Each row has a name. Each question is about the rows just above it.

z750: [134 170 121 121 240 127 132 132 131 128 132 123 136 126 123 122 128 202
 121 134 124]
z485: [123 132 124 120 128 131 148 132 120 133 136 121 232 136 131 214 137 153
 131 120 121]
z204: [121 141 122 133 193 130 128 125 119 126 128 127 168 132 127 127 133 237
 133 122 130]
z238: [131 123 132 132 130 133 226 130 162 134 121 129 142 123 127 208 131 127
 135 128 136]
z435: [122 140 122 131 208 123 127 136 130 129 126 121 151 133 123 138 124 237
 130 132 120]
z698: [122 131 124 127 126 135 155 136 133 128 126 121 218 121 128 233 128 145
 135 138 129]
z664: [131 135 136 134 135 125 127 125 137 130 122 123 127 133 121 136 245 121
 175 181 130]
z98: [135 126 206 156 136 225 122 136 131 133 148 127 127 124 123 131 133 126
 123 126 132]
z670: [124 157 127 124 217 136 124 128 134 124 121 133 146 137 131 138 126 215
 122 124 121]
z858: [177 134 123 121 126 136 134 129 125 134 141 134 125 124 136 136 184 129
 248 130 121]
z478: [129 127 123 125 122 134 192 237 135 128 124 130 174 136 133 234 120 136
 136 131 132]
z698 without one entry, shuffled: [129 128 218 135 122 155 133 121 121 131 127 145 128 233 126 138 128 135
 126 124]. Gone:
[136]
Where do [129 127 123 125 122 134 192 237 135 128 124 130 174 136 133 234 120 136
 136 131 132] appear?
z478
z664 without one entry, shuffled: [127 130 130 121 125 133 135 131 121 125 136 122 181 136 245 135 134 127
 123 175]. Gone:
[137]
Shuffled z858 with one entry gone: [134 134 136 121 134 130 177 124 126 129 248 129 136 134 184 136 125 141
 125 121], missing
[123]
[131 123 132 132 130 133 226 130 162 134 121 129 142 123 127 208 131 127
 135 128 136] is in which row?
z238

z914: [230 109 107 156]
z167: [156  94  96  95]
z548: [167 126 122 140]
z405: [185 104 113 140]
z871: [245 104 100 163]
Shuffled z548 with one entry gone: [122 140 167], missing
[126]
Shared by z914 and z167:
[156]
Shuffled z167 with one entry gone: [156  95  94], missing
[96]

z885: [230 223 154 190  54 100 147  30 150 163 168]
z40: [ 83 101 156  25 144 128 171 153 112 142  84]
z667: [135 145 157  75 111 116 165 109 144 150 130]
z568: [ 94 100 138 157 154 148 131 158 109 132  98]
z839: [104 116 152  69 135 129 162 138 123 142 103]
z337: [230 223 154 190  54 100 147  30  53 163 216]
z223: [125 129 142 133 130 136 130 131 130 139 126]
z178: [113 122 149 114 132 131 148 135 126 141 113]
z276: [236 230 158 171  47  94 154  22 207 166 221]
z418: [125 129 142 176 130 136 130 131 130 139 126]
Which entry of z337 is missing from [147 230  53 154 100 163 190  30 223 216]?
[54]
Shared by z667 and z885:
[150]

z455: [ 88 140 115 164 124 124 152 170 102 119 101 132  92  75 140 145 125 114
 120 107 108 123 130 136 108 139]
z794: [150  94 104 159 118 157 132 129  98 164  72 114 134 146 139 106 102 122
 100 207 123 128 121 123 142 126]
z20: [179 129 100 102 182 122 161 112  69 139 139 137  94 161 117 116 123 116
 137 190 117 136 111  97 157 118]
z956: [154 182 162 132 164 137 145 171 139 116  56 136 144 140 132 122 154 131
 146 137 128 120 134 144 152 137]
z464: [114 124  33 124 108 135 147  98  93 122 147 128 122 100 125 131 144 131
 136  60 114 135 125 153 153 156]
z595: [161 125 180 130 128 117 167  92 101 105 191 127 121 221 135 107 163 143
 119 104 148 131 139 188 121 133]
z808: [131 164 132 114  95 146 147 103 163 169 193 128 153 111 122 164 134 127
 149  66 120 128 116 150 141 117]
z332: [175 126 118 133  89 143 119 141 138 114 169 127  80 182 149  97 145 123
 115 125 126 146 133 108 120 120]
z700: [ 79 105 126 153 151 152 145 111 168 130 121 142 124 166 131 177 117 125
 150 127 125 139 126 169  95 141]
z382: [175 126 118 133  89 143 119 141 138 114 169 127  80 182 149  97 145 123
 115 125 126 146 139 119 121 117]
z537: [111 159 164 122  89 155 138 136  40 146 158 111 121  69 161 131 143 143
 118 119 126 116 134 151 121 124]
z834: [175 126 118 133  89 143 119 141 138 114 169 127  80 182 166 167 152 132
 120 109 121 130 119 100 121 137]
Whose row is [114 124  33 124 108 135 147  98  93 122 147 128 122 100 125 131 144 131
 136  60 114 135 125 153 153 156]?
z464
Which entry of z455 is missing from [ 75 132 114 130 102 107  92 140 120 108 140 164 115 152 119 124 145 101
 108 123 124 136 125 170 139]?
[88]

z430: [108  35 149 127]
z363: [ 84 166 174 128]
z201: [101 126 154 127]
z368: [179 146 110 130]
z407: [129 130 187 130]
z386: [131  89  86 127]
z397: [144 127 112 128]
z543: [ 69  68  79 126]
z727: [162 129  94 129]
z666: [111  56 145 127]
The one value in z407 and z727:
[129]
The one value in z407 and z368:
[130]
Shuffled z543 with one entry gone: [126  79  69], missing
[68]
Shuffled z666 with one entry gone: [ 56 111 145], missing
[127]
Shuffled z666 with one entry gone: [145 111  56], missing
[127]
Which value is in both z368 and z407?
[130]
Which value is in both z201 and z397?
[127]

z139: [130 166 186 154  61 108 179  67 154 151 110 106 216 123 157 224]
z504: [109 167 125 135 223 128 154  61  94 131 117 108 140 115  91 137]
z479: [ 60 166 114 154 224 108 179  67 135 151 110 106 130 123 157 224]
Which row holds [130 166 186 154  61 108 179  67 154 151 110 106 216 123 157 224]?
z139
Which entry of z504 is missing from [115 109 108  61 117 223 131 128 140 167 137 125 135  91  94]?
[154]
The row with [109 167 125 135 223 128 154  61  94 131 117 108 140 115  91 137] is
z504
Which entry of z504 is missing from [125 140 154 131 109  94 135 117 223 128 167 115  91  61 137]?
[108]

